Below are the code and all the weights of a small trained network. Each question names an input and a target symbol and asks about switching units off, where a switched-off unit gives its printed mean instead of its output.

import numpy as np


def w(rows, s, z=0):
    codes = np.array(rows[::2]) - 128.0
    scale = np.full(codes.shape[1], s)
    scale[-1] = z or s
    return codes * scale


def f(y):
    return np.maximum(y, 0)


def softmax(a):
    e = np.exp(a - a.max(-1, keepdims=True))
    return e / e.sum(-1, keepdims=True)


def log_softmax(a):
    a = a - a.max(-1, keepdims=True)
    return a - np.log(np.exp(a).sum(-1, keepdims=True))


def net(x, mask):
    ids = ['ΛΞΦαδεζηθμπστψ'.index(c) for c in x.split()]
    T = len(ids)
    res = E[ids] + P[:T]
    u = 0
    for l in range(2):
        q, k, v = (res @ M[l].T for M in (Q, K, V))
        z = softmax(np.where(np.tri(T) > 0, q @ k.T / 4**0.5, -1e9)) @ v
        res = res + np.where(mask[u], z, O[l][:, -1]) @ O[l][:, :-1]
        u += 1
        y = f(res @ A[l][:, :-1].T + A[l][:, -1])
        res = res + np.where(mask[u : u + 12], y, B[l][:, -1]) @ B[l][:, :-1]
        u += 12
    return log_softmax(res[-1] @ U[:, :-1].T + U[:, -1])


Q, K, V, O, A, B = {}, {}, {}, {}, {}, {}
E = w([
[140,191,178],'Λ',
[93,176,34],'Ξ',
[127,86,172],'Φ',
[128,207,110],'α',
[103,141,112],'δ',
[138,204,112],'ε',
[119,193,87],'ζ',
[142,196,147],'η',
[82,25,250],'θ',
[49,101,175],'μ',
[82,139,121],'π',
[127,41,37],'σ',
[201,63,54],'τ',
[173,52,55],'ψ',
],0.02)
P = w([
[21,153,10],'0',
[135,107,118],'1',
[151,115,120],'2',
[163,116,131],'3',
[155,108,132],'4',
[169,112,136],'5',
[167,100,146],'6',
[162,92,148],'7',
[163,89,149],'8',
[150,75,149],'9',
[145,64,152],'10',
[139,49,148],'11',
],0.012)
Q[0] = w([
[1,236,208],'0.h1',
[47,119,144],'0.h1',
[101,73,160],'0.h1',
[72,144,90],'0.h1',
],0.0074)
K[0] = w([
[201,138,178],'0.h1',
[170,10,120],'0.h1',
[143,94,190],'0.h1',
[139,203,106],'0.h1',
],0.012)
V[0] = w([
[255,198,114],'0.h1',
[248,131,127],'0.h1',
[118,13,7],'0.h1',
[119,98,235],'0.h1',
],0.0081)
O[0] = w([
[134,92,91,47],'0.h1',
[63,155,71,60],'0.h1',
[254,214,157,254],'0.h1',
[99,146,58,63],'0.h1',
],0.0089,0.0072)
A[0] = w([
[160,176,91,148],'0.n1',
[139,136,96,106],'0.n2',
[138,50,139,164],'0.n3',
[181,40,79,153],'0.n4',
[133,161,170,255],'0.n5',
[127,136,98,96],'0.n6',
[169,78,152,141],'0.n7',
[113,116,8,188],'0.n8',
[140,90,154,162],'0.n9',
[128,160,114,149],'0.n10',
[114,114,162,43],'0.n11',
[208,100,137,229],'0.n12',
],0.017,0.0051)
B[0] = w([
[146,106,172,171],'0.n1',
[185,66,135,135],'0.n2',
[153,184,84,167],'0.n3',
[154,177,3,191],'0.n4',
[187,218,141,184],'0.n5',
[128,95,148,129],'0.n6',
[63,108,144,193],'0.n7',
[95,212,174,135],'0.n8',
[105,147,172,164],'0.n9',
[153,188,199,141],'0.n10',
[205,25,126,133],'0.n11',
[56,115,79,253],'0.n12',
],0.0066,0.023)
Q[1] = w([
[57,142,255],'1.h1',
[111,81,57],'1.h1',
[57,58,108],'1.h1',
[166,127,20],'1.h1',
],0.0083)
K[1] = w([
[59,98,164],'1.h1',
[127,2,132],'1.h1',
[131,131,59],'1.h1',
[187,196,110],'1.h1',
],0.008)
V[1] = w([
[90,153,181],'1.h1',
[139,182,223],'1.h1',
[106,254,111],'1.h1',
[245,93,171],'1.h1',
],0.0095)
O[1] = w([
[120,172,115,112],'1.h1',
[144,185,115,163],'1.h1',
[5,105,176,248],'1.h1',
[178,125,61,160],'1.h1',
],0.012,0.013)
A[1] = w([
[182,18,128,116],'1.n1',
[159,2,83,130],'1.n2',
[181,199,220,125],'1.n3',
[48,195,219,73],'1.n4',
[140,36,120,3],'1.n5',
[216,140,78,106],'1.n6',
[82,114,162,206],'1.n7',
[160,122,73,204],'1.n8',
[161,194,28,147],'1.n9',
[146,58,121,47],'1.n10',
[127,89,62,145],'1.n11',
[223,104,185,102],'1.n12',
],0.0096,0.0042)
B[1] = w([
[125,176,203,157],'1.n1',
[236,124,79,193],'1.n2',
[115,46,68,211],'1.n3',
[194,155,158,247],'1.n4',
[162,68,217,159],'1.n5',
[126,162,128,144],'1.n6',
[84,141,196,179],'1.n7',
[114,225,77,152],'1.n8',
[65,135,251,191],'1.n9',
[143,83,254,149],'1.n10',
[168,131,56,178],'1.n11',
[162,131,48,131],'1.n12',
],0.008,0.015)
U = w([
[111,114,168,186],'Λ',
[102,158,152,248],'Ξ',
[211,101,113,156],'Φ',
[181,99,156,3],'α',
[119,102,71,201],'δ',
[183,94,159,38],'ε',
[143,93,117,105],'ζ',
[142,93,150,25],'η',
[196,113,117,104],'θ',
[97,115,89,103],'μ',
[108,116,85,70],'π',
[165,184,199,182],'σ',
[246,164,73,32],'τ',
[160,166,65,88],'ψ',
],0.013,0.0046)

Each question gives the input, a string of symbols that net reads in full, and the target symbol t.
The units are the heads (4 rows each of Q, K, V and O) and the neurons (one row each of A and B). Each row of codes is followed by its name. A weight is (code - 128) times the scale printed after its matrix; where a second scale follows, it is the last column's (O, A, B and U).
mask holds one flag per unit, layer by layer, with each layer's heads first. A switched-off unit (its flag False) gives its mean, the last column of its rows in O or B, instead of its output. The means were averaged over made-up inputs and are rounded, as every weight is.
A unit's drop is (log p(t) with every unit on - log p(t) with that unit switched off) / (log p(t) with every unit on - log p(t) with every unit switched off).
The circuit of an input: a set's keep is (log p(t) with only the set's units on - log p(t) with every unit switched off) / (log p(t) with every unit on - log p(t) with every unit switched off). Starting from the 12 units with the biggest drops (on a tie, the unit counted first), units are removed one at a time, each time the one whose removal leaves the highest keep (on an exact tie, the one counted first), for as long as the keep stays at least 0.8.
units of the circuit, in order: the units of the circuit, biggest drop first
unit that matters most: the unit with the biggest drop
top k neurons: the k neurons with the biggest drops, biggest first
top k neurons in layer l: the k neurons of layer l with the biggest drops, biggest first
input Φ δ τ, target Φ: units of the circuit, in order => 1.h1, 1.n2, 0.n4, 1.n5
input ε Ξ θ τ μ τ δ μ Φ τ ψ ψ, target ε: top neuron in layer 1 => 1.n2
input Φ τ ψ τ Λ σ, target Φ: units of the circuit, in order => 1.h1, 0.n4, 1.n2
input τ ψ τ θ θ, target τ: top 3 neurons => 0.n12, 0.n11, 0.n4
input τ Λ μ τ τ δ σ σ, target τ: units of the circuit, in order => 0.h1, 1.h1
input ψ θ τ θ π ψ, target ψ: top 2 neurons => 0.n12, 0.n1
input Φ Φ δ ψ τ δ Λ θ π σ, target Φ: top 3 neurons => 0.n4, 1.n2, 0.n5
input Λ Φ ψ, target Λ: top 3 neurons => 0.n8, 0.n4, 1.n7
input τ τ Φ τ τ, target τ: top 2 neurons in layer 0 => 0.n1, 0.n2
input Φ τ τ, target Φ: top 3 neurons => 0.n12, 1.n2, 0.n4
input δ Φ Φ σ, target δ: top 3 neurons => 0.n12, 0.n7, 0.n4
input ψ μ τ ψ ε δ η τ, target ψ: top 4 neurons => 0.n12, 0.n4, 0.n7, 0.n1
input δ τ μ τ, target δ: top 2 neurons in layer 1 => 1.n4, 1.n9
input Ξ σ Ξ δ τ ψ, target Ξ: top 3 neurons in layer 0 => 0.n7, 0.n12, 0.n5
input δ μ ψ Ξ Λ Ξ δ τ Φ τ δ τ, target δ: top 4 neurons in layer 0 => 0.n12, 0.n7, 0.n9, 0.n4
input σ θ δ Ξ ε ε τ τ μ ζ ψ, target σ: units of the circuit, in order => 0.h1
input δ μ τ α π μ ψ, target δ: top 3 neurons => 0.n12, 0.n7, 0.n4
input Ξ τ σ, target Ξ: top 2 neurons => 0.n7, 1.n9
input δ Φ π τ Ξ Ξ Φ σ, target δ: units of the circuit, in order => 1.h1, 0.n4
input Ξ ε Φ ψ π δ Φ, target Ξ: unit that matters most => 0.h1
input Φ τ Φ Φ η Ξ δ δ τ Φ Ξ ψ, target Φ: top 2 neurons => 1.n2, 0.n4
input Ξ Φ μ δ τ Ξ τ τ ψ, target Ξ: top 3 neurons in layer 1 => 1.n9, 1.n3, 1.n2
input τ ε ε σ Ξ τ Φ ζ π Φ ψ, target τ: units of the circuit, in order => 0.h1, 1.h1, 0.n1
input δ Φ Φ τ ψ σ σ Ξ Φ Φ ψ, target δ: units of the circuit, in order => 1.h1, 0.n4, 1.n4
